Below are the code and all the weights of a small trained network. Each question names an input and a class and asks about switching units off, where a switched-off unit gives its printed mean instead of its output.

import numpy as np


def w(rows, s, z=0):
    codes = np.array(rows[::2]) - 128.0
    scale = np.full(codes.shape[1], s)
    scale[-1] = z or s
    return codes * scale


def norm(h):
    return h / np.sqrt((h * h).mean(-1, keepdims=True) + 1e-5)


def f(y):
    return y / 2 * (1 + np.tanh(0.7978845608 * (y + 0.044715 * y**3)))


def log_softmax(a):
    a = a - a.max(-1, keepdims=True)
    return a - np.log(np.exp(a).sum(-1, keepdims=True))


def net(x, mask):
    res = np.array(x, float).reshape(1, 6) / 4 @ E
    u = 0
    for l in range(4):
        y = f(norm(res) @ A[l][:, :-1].T + A[l][:, -1])
        res = res + np.where(mask[u : u + 8], y, B[l][:, -1]) @ B[l][:, :-1]
        u += 8
    return log_softmax(norm(res)[-1] @ U[:, :-1].T + U[:, -1])


A, B = {}, {}
E = w([
[144,101,161,146,145,113,139,110,142,140],'x0',
[47,46,117,113,133,207,140,187,233,149],'x1',
[155,183,103,101,149,165,84,54,207,143],'x2',
[132,139,131,140,115,146,125,134,125,133],'x3',
[129,132,80,179,155,58,41,180,145,254],'x4',
[78,29,142,100,72,158,50,59,39,169],'x5',
],0.0071)
A[0] = w([
[158,178,38,153,199,188,53,90,169,119,89],'0.n0',
[114,71,87,227,111,140,217,224,21,118,3],'0.n1',
[176,180,81,163,87,22,150,78,63,108,67],'0.n2',
[100,191,115,240,143,70,51,220,125,241,66],'0.n3',
[154,83,108,132,33,155,90,107,99,161,84],'0.n4',
[197,231,153,120,212,115,189,239,166,155,66],'0.n5',
[87,104,149,137,84,78,247,255,17,182,27],'0.n6',
[178,202,50,213,169,113,221,221,152,100,30],'0.n7',
],0.0049,0.0047)
B[0] = w([
[155,125,150,136,151,143,117,112,164,132,153],'0.n0',
[143,89,161,163,120,129,76,144,154,79,160],'0.n1',
[141,127,115,123,16,134,147,139,180,150,184],'0.n2',
[160,93,75,159,158,171,165,122,92,117,252],'0.n3',
[102,148,132,131,134,153,101,116,101,160,151],'0.n4',
[42,177,183,134,150,105,128,131,107,142,219],'0.n5',
[162,87,167,151,143,112,9,117,182,43,192],'0.n6',
[114,143,175,78,195,131,162,175,123,138,207],'0.n7',
],0.011,0.0043)
A[1] = w([
[133,147,148,92,88,180,228,146,101,47,69],'1.n0',
[126,102,92,133,92,162,197,129,163,61,5],'1.n1',
[95,146,150,104,89,154,148,135,122,16,20],'1.n2',
[218,206,144,112,109,89,119,151,39,109,40],'1.n3',
[115,136,2,153,182,41,75,211,109,170,16],'1.n4',
[22,62,89,154,114,177,160,223,217,129,69],'1.n5',
[184,156,139,113,135,178,72,103,182,104,22],'1.n6',
[131,97,139,87,78,141,130,194,201,158,21],'1.n7',
],0.0065,0.0028)
B[1] = w([
[100,118,83,211,198,124,164,93,109,145,234],'1.n0',
[155,41,80,200,111,149,126,123,145,120,139],'1.n1',
[195,106,102,175,195,105,136,108,57,148,199],'1.n2',
[141,56,123,151,34,33,179,195,201,178,195],'1.n3',
[125,54,107,205,188,200,194,68,94,139,230],'1.n4',
[215,150,98,113,1,41,162,147,123,171,254],'1.n5',
[207,210,106,123,148,114,69,86,143,93,139],'1.n6',
[142,138,118,170,62,103,137,92,144,138,119],'1.n7',
],0.0065,0.0035)
A[2] = w([
[129,128,124,138,138,168,222,48,84,2,24],'2.n0',
[120,94,65,167,147,122,153,135,155,182,40],'2.n1',
[78,172,123,151,162,102,146,130,183,27,125],'2.n2',
[105,106,115,151,80,149,71,88,91,151,73],'2.n3',
[145,164,100,103,169,150,65,48,234,115,4],'2.n4',
[195,85,94,148,87,165,91,84,48,166,118],'2.n5',
[10,126,164,93,99,156,14,120,29,163,38],'2.n6',
[151,139,111,133,41,170,164,243,208,131,64],'2.n7',
],0.006,0.0025)
B[2] = w([
[155,17,9,228,195,144,91,201,132,229,203],'2.n0',
[180,65,62,114,118,159,153,68,99,38,169],'2.n1',
[45,147,152,101,152,171,84,143,68,188,177],'2.n2',
[103,164,229,155,164,122,223,166,166,108,182],'2.n3',
[160,164,138,82,78,171,49,198,116,90,160],'2.n4',
[80,215,127,108,190,123,255,193,195,112,253],'2.n5',
[86,125,185,19,244,79,182,188,98,150,192],'2.n6',
[46,114,134,95,100,64,173,67,164,109,164],'2.n7',
],0.0059,0.0044)
A[3] = w([
[178,206,141,180,144,53,118,126,26,142,154],'3.n0',
[147,102,83,199,170,196,173,83,77,149,6],'3.n1',
[116,48,131,168,122,108,92,155,100,45,70],'3.n2',
[113,79,174,32,120,116,136,79,62,206,35],'3.n3',
[186,207,111,85,147,199,23,68,171,137,4],'3.n4',
[128,136,89,128,1,68,162,106,148,165,4],'3.n5',
[98,46,117,93,141,126,127,187,195,101,152],'3.n6',
[160,112,154,148,90,108,144,108,157,156,120],'3.n7',
],0.0087,0.0027)
B[3] = w([
[72,86,107,57,84,202,114,62,136,146,217],'3.n0',
[213,61,81,142,134,234,103,146,155,192,253],'3.n1',
[165,194,83,131,147,123,13,114,167,117,206],'3.n2',
[82,214,188,162,212,134,218,159,187,108,169],'3.n3',
[132,60,183,185,102,23,37,190,44,44,195],'3.n4',
[98,178,59,54,65,88,194,1,206,57,191],'3.n5',
[156,198,142,102,65,122,108,58,51,143,208],'3.n6',
[103,152,72,56,79,160,122,165,128,102,151],'3.n7',
],0.0078,0.0059)
U = w([
[175,72,61,176,166,188,125,132,123,161,201],'0',
[73,189,197,103,195,120,190,166,131,129,137],'1',
[126,136,95,86,16,93,161,75,157,111,186],'2',
[158,114,169,158,113,86,5,161,109,62,1],'3',
],0.015,0.00082)

Each question gives the input, the list of numbers given to net, and the class t.
The units are the neurons (one row each of A and B). Each row of codes is followed by its name. A weight is (code - 128) times the scale printed after its matrix; where a second scale follows, it is the last column's (A, B and U).
mask holds one flag per neuron, layer by layer. A switched-off neuron (its flag False) gives its mean, the last column of its row in B, instead of its output. The means were averaged over made-up inputs and are rounded, as every weight is.
A unit's drop is (log p(t) with every unit on - log p(t) with that unit switched off) / (log p(t) with every unit on - log p(t) with every unit switched off).
The circuit of an input: a set's keep is (log p(t) with only the set's units on - log p(t) with every unit switched off) / (log p(t) with every unit on - log p(t) with every unit switched off). Starting from the 12 units with the biggest drops (on a tie, the unit counted first), units are removed one at a time, each time the one whose removal leaves the highest keep (on an exact tie, the one counted first), for as long as the keep stays at least 0.8.
units of the circuit, in order: the units of the circuit, biggest drop first
top k neurons: the k neurons with the biggest drops, biggest first
k most important neurons of layer l: the k neurons of layer l with the biggest drops, biggest first
drop of u: that unit's drop, to one decimal
input [4,-5,4,5,-7,-6], class 0: units of the circuit, in order -> [2.n0]
input [-6,7,-3,4,1,8], class 1: units of the circuit, in order -> [2.n6 3.n3]
input [-8,-2,3,7,-3,-3], class 0: top 2 neurons -> [1.n0 0.n6]
input [2,4,-5,8,2,4], class 3: top 3 neurons -> [0.n6 0.n1 0.n2]
input [6,5,-3,-6,3,4], class 2: top 2 neurons -> [1.n5 0.n5]
input [-8,-5,-5,0,-5,-2], class 0: top 3 neurons -> [1.n0 1.n2 1.n5]
input [0,5,-6,-4,-5,7], class 1: top 3 neurons -> [2.n6 0.n3 3.n3]
input [3,4,6,-2,5,3], class 3: top 3 neurons -> [3.n4 0.n0 2.n4]
input [8,5,-6,-7,0,2], class 3: top 4 neurons -> [0.n6 0.n2 0.n1 3.n2]
input [-8,6,-1,6,-3,5], class 2: 2 most important neurons of layer 0 -> [0.n5 0.n7]
input [7,1,-8,7,1,-6], class 3: top 2 neurons -> [0.n6 0.n1]
input [-6,-7,5,6,-7,4], class 0: top 3 neurons -> [2.n0 1.n5 1.n0]
input [1,-6,8,-6,2,2], class 3: top 2 neurons -> [3.n4 0.n0]
input [4,6,1,-3,6,7], class 1: most important neuron of layer 1 -> [1.n0]
input [6,5,8,-4,-7,8], class 1: top 3 neurons -> [0.n3 0.n6 3.n3]
input [8,2,5,8,7,8], class 1: top 2 neurons -> [2.n6 3.n3]
input [-2,-1,-7,2,5,-4], class 3: top 2 neurons -> [0.n6 0.n1]
input [-4,-6,-6,-2,-1,5], class 2: top 3 neurons -> [0.n2 1.n3 0.n5]
input [-4,-4,-4,-4,-6,3], class 0: drop of 0.n1 -> 0.0
input [5,-4,1,-5,-1,-3], class 2: units of the circuit, in order -> [0.n2]
input [2,-7,6,-4,2,2], class 2: drop of 1.n3 -> 0.2
input [2,1,-4,5,-3,-1], class 3: drop of 0.n6 -> 0.4
input [-4,-4,6,-5,2,-4], class 3: drop of 0.n0 -> 0.4
